Each row is followed by its class number.
[7,60,94,196,105,4,75,-172,-31,-118,61,-55,-75,50,39,10,199,72,-76,35,-27,20,97,58,-220,84,-46,82,12,116,-79,38,-263,61,73]
11
[-35,49,87,252,82,-20,76,-162,-65,-99,12,-89,-60,42,-9,-15,215,45,-44,57,12,6,135,51,-236,-19,-34,93,29,97,-104,47,-300,47,60]
4
[-280,180,-63,171,-40,-244,33,-212,-4,111,-284,165,-203,131,-68,-243,290,-195,184,-57,-110,204,116,316,246,118,-16,-252,-81,-10,226,183,-325,117,101]
5
[170,-72,151,57,66,-3,-24,279,-18,293,-25,-212,-155,-210,-185,0,210,-208,-84,-186,-159,152,23,71,212,-323,66,-79,69,-45,-150,-45,346,-18,-248]
10
[-12,82,61,202,98,1,39,-174,-81,-66,-7,-40,-42,18,-16,-16,115,48,0,-11,-33,-7,116,79,-224,82,-26,34,50,100,-3,59,-298,88,7]
3
[-48,6,102,207,102,17,30,-200,-98,-114,-14,45,-5,36,5,9,184,81,-36,48,40,-19,125,-6,-176,37,-23,70,11,134,-55,85,-371,83,60]
5
[259,24,-129,-6,104,178,201,-177,-93,182,-517,271,116,-97,-219,30,-135,-167,38,-67,319,52,-42,-365,-18,-273,342,278,181,-97,47,35,359,54,-278]
0
[-57,66,124,211,138,27,35,-276,-81,-174,37,61,24,-62,61,119,138,79,-20,5,28,-61,111,-35,-147,59,-59,54,28,139,-118,86,-299,41,38]
5
[-45,25,53,212,89,22,20,-220,-92,-153,31,-27,-9,39,40,-19,136,68,-22,-26,28,-29,129,15,-223,46,-23,66,28,107,-65,57,-227,21,89]
4
[15,459,138,249,25,182,139,45,317,-147,460,37,55,-151,468,372,-249,158,-125,-83,-34,-170,24,180,-154,221,-139,-151,152,296,-15,-217,105,83,152]
8
[31,67,45,179,76,25,41,-196,-49,-150,1,-20,-14,15,60,52,149,119,-21,47,32,-43,117,60,-193,37,-39,77,26,84,-53,11,-277,78,54]
7
[-220,-158,-75,25,-17,-202,-327,72,-221,176,-197,-61,-16,-29,-97,252,472,-327,223,128,34,-126,14,239,468,268,74,-254,-120,-336,121,230,8,189,221]
11
[-16,63,17,186,114,46,41,-236,-106,-164,24,6,10,10,66,2,182,102,-34,38,-5,-7,94,49,-203,49,-38,65,35,122,-80,29,-243,16,75]
7
[-394,0,150,522,375,69,-242,-18,121,417,-186,-382,-402,-136,-95,-88,127,-229,209,56,-252,201,231,-351,219,-351,-79,110,55,117,246,35,259,177,-35]
1
[3,64,39,185,99,43,44,-234,-80,-124,-45,41,10,15,10,27,187,92,-48,62,34,-10,100,7,-169,22,-15,100,49,120,-68,38,-241,58,34]
7
[-27,28,18,253,131,48,93,-129,-67,-85,11,-102,-70,-1,12,-65,88,67,-9,6,-46,-20,160,34,-240,17,-8,10,50,124,-11,19,-225,82,32]
10
[195,26,96,-102,-536,-238,-270,393,-25,320,-322,-2,57,492,-397,-155,766,-195,78,164,1,155,-270,168,61,-146,-3,-82,-100,-3,-174,239,310,84,227]
2
[-19,97,-1,196,120,59,42,-217,-87,-143,-38,44,-6,45,56,-13,132,102,-22,-22,-7,-61,98,26,-181,36,-55,66,51,99,-37,22,-286,50,39]
7
[-351,-126,-49,194,-106,-160,-310,222,-436,287,186,-12,-24,401,-30,-198,306,99,49,392,-163,155,-33,421,-243,264,-148,-184,-58,-37,-41,489,-215,-78,280]
9
[-309,91,44,586,139,278,17,215,507,93,-115,-244,-97,-75,62,-56,-497,326,-52,161,-429,248,497,81,-436,414,-47,145,83,345,80,-11,379,-108,23]
1
[-414,-220,53,48,-44,-242,-232,-19,80,56,-225,370,-148,-159,-135,-49,-420,-204,58,-58,-129,242,270,180,723,133,-64,-305,33,69,378,16,-347,-38,-82]
5
[-132,-90,-15,-236,31,-245,-294,61,-124,13,-104,118,-27,-138,-128,253,-381,13,260,57,30,37,211,184,581,92,-59,147,76,-196,-36,-17,229,-401,-71]
7
[-5,23,33,196,33,1,62,-167,-31,-119,13,-57,-3,2,35,3,43,96,19,20,17,12,144,42,-165,103,-1,41,45,114,-6,-8,-308,134,17]
9
[71,20,-39,45,43,-159,-36,14,-219,204,-58,232,-109,0,-66,-79,-28,-313,-27,-417,-178,12,-64,242,314,-223,-29,-195,72,-161,14,20,-34,148,-71]
10
[-4,72,73,248,112,79,94,-183,-30,-86,-40,-40,-14,-29,-11,-11,135,44,7,-8,28,-4,105,-29,-229,-27,-41,51,23,94,-39,64,-171,78,46]
1
[-24,10,67,167,112,21,33,-212,-108,-133,15,17,0,-8,14,-1,141,92,-30,-41,-14,-5,120,31,-190,54,-32,76,11,142,-90,66,-291,53,12]
5
[-226,-89,118,436,-2,-10,-63,537,334,286,-41,-263,-156,84,-299,127,-175,273,-44,152,20,40,448,184,-311,325,-182,83,-19,511,243,-39,-169,304,-402]
7
[-224,25,35,223,124,-52,178,7,-69,-49,391,-47,264,-447,-301,319,-193,21,-174,255,-204,102,36,279,-210,492,-128,-334,-128,160,-448,373,148,-263,73]
3
[-419,-131,150,-86,-172,-321,-312,-117,91,-257,-53,-178,-155,66,-333,287,231,121,87,-124,-67,10,365,177,342,389,-308,-154,-74,345,23,22,-398,-40,75]
4
[-123,34,66,63,-279,-266,-231,-93,30,-75,447,-82,-101,85,-81,299,-57,154,94,404,-254,289,347,293,-164,593,-198,179,119,194,-408,195,145,-407,29]
9
[95,-277,-50,-87,0,-54,-97,306,-187,331,219,-90,-96,-67,-298,123,296,-166,-30,141,128,-174,-94,-142,494,-26,34,-42,42,-364,-221,47,-69,86,-227]
10
[78,76,601,340,173,36,-104,-33,14,-68,-225,314,65,-143,207,363,67,150,-173,99,32,48,-112,-238,-8,-194,-163,-118,195,-62,-89,94,278,76,-88]
10
[-384,123,-29,342,-277,-24,-197,-124,-35,172,718,-47,-125,-80,242,81,230,-90,124,513,-176,68,118,268,261,383,-346,-244,65,117,-337,41,-186,15,230]
6
[-35,70,67,226,55,14,13,-165,-90,-64,2,-13,-10,4,-5,-36,159,17,5,84,-30,16,58,49,-193,44,-32,22,60,92,-49,88,-288,57,66]
3
[-217,-163,25,213,38,-101,-217,-166,-159,-124,95,215,79,-323,114,160,-469,-178,149,270,18,125,-12,-22,449,14,-137,-349,97,-69,36,110,-138,-105,62]
2
[256,13,-114,-298,-215,-248,-105,-35,-407,211,296,24,33,78,56,232,299,-70,-60,195,-30,-21,-203,489,486,165,41,161,-104,-377,-471,113,-398,-73,120]
4
[-309,-294,-14,176,189,-287,-285,169,-130,332,-14,-181,-280,393,-266,-423,42,138,-27,443,-231,361,93,263,-45,-174,-4,296,92,82,206,252,-325,184,61]
8
[-383,-237,45,238,-23,-91,-217,323,179,-147,278,-389,-143,-38,289,2,-306,113,122,94,-366,214,-52,80,-33,13,-94,-417,195,123,107,35,103,-255,243]
0
[21,54,100,154,88,-14,66,-223,-91,-141,-22,-34,-14,33,31,64,163,64,-13,44,65,-44,96,36,-204,54,3,52,31,101,-33,59,-277,80,54]
11
[-8,-16,-377,-285,-99,-50,-166,212,-258,-67,324,-74,19,199,-363,-80,-44,143,239,132,76,-145,-14,-165,266,371,-115,135,306,151,-178,-64,-60,-280,-217]
6
[2,83,57,179,85,29,40,-199,-89,-119,13,19,-6,57,24,18,231,63,-31,-1,-5,1,63,-12,-191,50,-28,56,34,153,-101,81,-266,80,57]
5
[45,-104,69,-344,-191,-340,-156,-175,-118,-18,-109,284,56,59,-257,92,553,-231,-115,101,-140,132,-364,92,750,-42,79,1,-49,-256,-346,203,-242,-119,275]
0
[0,37,25,142,84,36,63,-224,-86,-119,17,-39,3,56,11,-3,166,105,-42,18,-2,-27,128,77,-263,67,-32,88,22,127,-48,19,-251,47,9]
8
[51,-41,170,201,-184,-73,28,63,5,141,-170,108,66,-73,-134,63,-25,161,-37,330,22,290,149,384,137,205,-63,7,-82,-28,-186,63,-79,-36,-6]
8
[15,51,23,179,85,-11,72,-181,-132,-108,24,-21,-26,25,-33,-59,219,57,2,10,27,-29,50,38,-166,37,-38,25,33,101,-65,58,-302,37,21]
2
[-274,-110,7,127,266,3,-260,-111,-203,-383,-45,178,195,-33,-34,24,-366,-41,102,-227,-67,-37,42,-243,261,-71,-149,-128,218,294,-70,36,-117,-429,-105]
4
[8,76,-74,-70,-42,54,13,-72,-141,77,-347,-98,-107,81,-468,-141,419,-69,127,-241,28,35,114,-247,-248,-27,-9,75,130,206,30,163,232,-162,-366]
1
[-131,-139,-126,78,365,-90,75,149,-79,167,66,124,-52,-211,-330,-140,-685,218,35,-484,-191,-145,162,75,308,439,-58,-127,-28,-119,167,-21,154,108,-330]
10
[-332,-47,370,-170,-205,-67,-388,-134,-177,-230,-68,272,219,-91,267,411,336,-9,139,515,372,-256,-88,13,256,-93,-302,-363,59,-404,-114,190,-8,-68,275]
3
[-5,59,41,165,89,2,75,-208,-90,-133,34,-51,-58,51,69,-14,181,59,-23,26,-1,-9,106,104,-186,89,-10,29,30,57,-44,41,-285,68,111]
11
[-54,89,-144,157,-63,-79,-211,277,-376,303,29,-255,-149,355,2,-127,245,-24,234,331,-89,100,158,404,-19,257,23,-131,148,0,115,99,-123,51,-6]
11
[-2,43,48,173,81,46,39,-195,-49,-150,-42,-6,-6,9,1,-4,157,90,-11,-24,-4,-21,133,23,-203,50,-50,44,40,148,-64,29,-246,19,71]
6
[-279,-280,250,-68,-207,-224,-333,-82,5,286,-624,-108,-128,118,-41,94,403,-106,48,44,100,84,-195,-190,-64,-488,-65,-1,7,102,435,155,-138,576,-205]
3
[-284,-166,196,74,-183,-297,-440,203,-20,-116,-301,-64,19,110,-417,199,169,125,149,710,101,128,314,322,209,323,-222,-25,-91,-40,-46,346,-290,-58,234]
4
[18,38,31,176,63,21,95,-220,-27,-144,-8,-24,3,24,48,4,137,94,-54,-3,-40,6,82,77,-248,82,-31,38,8,102,-38,10,-252,69,25]
8
[92,257,10,445,29,-11,-81,218,51,442,899,-245,-263,-25,253,165,-105,99,-189,317,-509,272,243,586,-291,659,-283,131,-62,61,-343,12,153,282,-60]
9
[8,-10,63,102,-149,23,-180,398,-112,159,-9,-59,-7,-33,64,156,135,-186,128,191,82,-53,-23,34,33,-131,-23,-40,93,-160,-21,31,126,-129,108]
9
[-21,49,80,206,71,31,78,-189,-60,-110,-33,8,0,12,-1,-21,176,56,-5,51,30,-12,100,41,-164,4,-43,38,33,54,-51,65,-287,71,82]
1
[-58,-22,-217,-356,250,-156,-14,-384,-328,-214,-290,329,207,-70,-379,204,-36,-34,220,-234,251,-239,-45,-236,579,356,102,8,29,-87,39,99,-159,-118,-287]
0
[66,39,129,-233,-99,-303,-86,-375,-64,100,221,-163,-126,253,-126,283,638,42,35,169,204,103,-8,-32,318,-6,53,364,-47,165,-283,48,-342,121,-13]
9
[14,27,72,199,103,60,39,-217,-69,-132,-11,15,-43,-9,29,-29,188,63,-31,46,22,20,130,2,-237,-7,-56,73,49,92,-63,39,-232,37,83]
6
[36,55,47,205,115,19,76,-206,-64,-108,72,-30,-14,24,18,-4,111,120,-62,24,-43,26,108,117,-244,107,-46,60,7,124,-63,50,-272,54,-1]
8
[-30,48,82,168,99,21,40,-182,-79,-117,-17,37,-2,40,3,7,212,93,-26,-8,40,-40,82,-14,-155,23,-38,75,35,128,-80,64,-301,97,23]
5
[-172,-227,251,-163,-2,-333,-79,-384,97,-231,-160,371,260,0,-171,-18,-512,397,150,-31,166,-47,313,212,386,384,64,248,-121,204,123,-52,-314,-2,-138]
1
[31,76,-153,-168,-212,-89,-5,123,-200,294,-308,64,5,-145,-141,199,152,-298,84,107,128,-33,-195,18,11,-145,-12,-167,30,-184,134,149,232,142,-224]
7
[28,33,41,177,119,21,70,-234,-91,-193,-11,20,3,2,15,-34,137,62,-26,-26,-1,-64,103,18,-187,30,11,28,53,114,-52,59,-293,52,31]
10
[-35,37,102,222,109,29,14,-167,-85,-74,29,-7,-7,-3,17,-3,110,78,-39,49,-18,-13,106,76,-257,72,-36,68,31,93,-44,89,-304,56,47]
3
[183,-102,-165,-407,74,-247,-54,-107,-379,44,-61,214,41,118,-158,-228,205,-208,2,7,101,205,-167,203,304,-285,210,351,44,-240,-97,18,-20,-63,76]
9
[243,-139,-54,143,-24,-162,-84,635,-218,384,100,-400,-163,358,-246,-281,388,4,14,-10,-155,308,-73,364,55,-160,4,72,95,-18,-200,-78,-65,178,-180]
9
[-21,73,41,202,87,37,77,-166,-54,-117,9,-47,-4,27,24,-16,148,67,1,16,38,-10,105,-11,-221,-1,-15,66,62,103,-58,38,-257,80,35]
9
[252,-17,-112,-88,-28,-146,-2,-122,-226,-86,-369,-43,102,-18,-395,189,247,-215,156,-350,21,22,-111,-90,180,89,140,-102,3,22,-145,177,95,-109,-147]
11
[-8,-59,224,-318,-125,-252,-254,-217,-128,-326,-329,284,117,337,-81,197,475,-16,40,145,185,-248,51,-11,504,-42,81,88,44,-55,-54,38,-637,-183,217]
10
[-322,-179,141,293,22,11,-112,56,285,52,-758,-63,-17,8,133,-33,20,-197,32,-373,-347,170,-129,-333,-262,-441,107,-239,23,21,310,112,610,94,237]
5
[-110,-37,-111,196,-98,-5,-171,104,-297,164,-272,-26,203,-129,141,366,-256,-48,245,-2,50,0,-167,105,95,282,5,-558,-93,53,242,271,141,114,30]
10
[18,60,62,176,96,-25,88,-237,-130,-134,-7,29,-14,63,-22,-31,175,71,-43,47,14,6,100,106,-181,102,-1,76,24,104,-81,92,-356,42,76]
11
[-153,258,279,160,-132,-287,59,-607,-73,-106,99,103,-131,-221,308,352,119,-56,33,121,-130,142,-93,160,122,47,-292,-323,-101,142,-79,194,-501,68,12]
10
[1,26,64,156,67,20,27,-220,-104,-194,-18,25,12,7,-2,-4,219,64,-16,63,12,-26,83,21,-207,35,-60,8,39,101,-89,94,-330,-12,96]
6
[-2,-148,227,-195,-354,-339,-151,-362,-214,-351,-360,417,96,147,-319,-169,336,-17,-144,81,-127,422,27,340,466,-127,-91,-200,90,199,-265,159,-667,-355,42]
7
[-198,-218,148,22,216,-37,-215,61,-217,209,-10,150,-22,-207,-295,-251,-132,-29,-29,-169,-68,98,-69,45,385,-296,-100,-17,-84,50,-18,339,-186,-272,-166]
1
[-88,-138,248,-146,218,-225,-367,213,-29,54,-552,-101,-74,122,-275,171,222,7,168,101,95,-115,198,-58,692,-176,65,76,174,-71,276,-130,-229,168,-219]
6
[-14,9,57,175,111,41,35,-200,-123,-111,-10,24,0,22,15,8,192,74,-15,32,67,-44,105,-15,-211,16,-11,101,15,91,-69,92,-318,83,37]
5
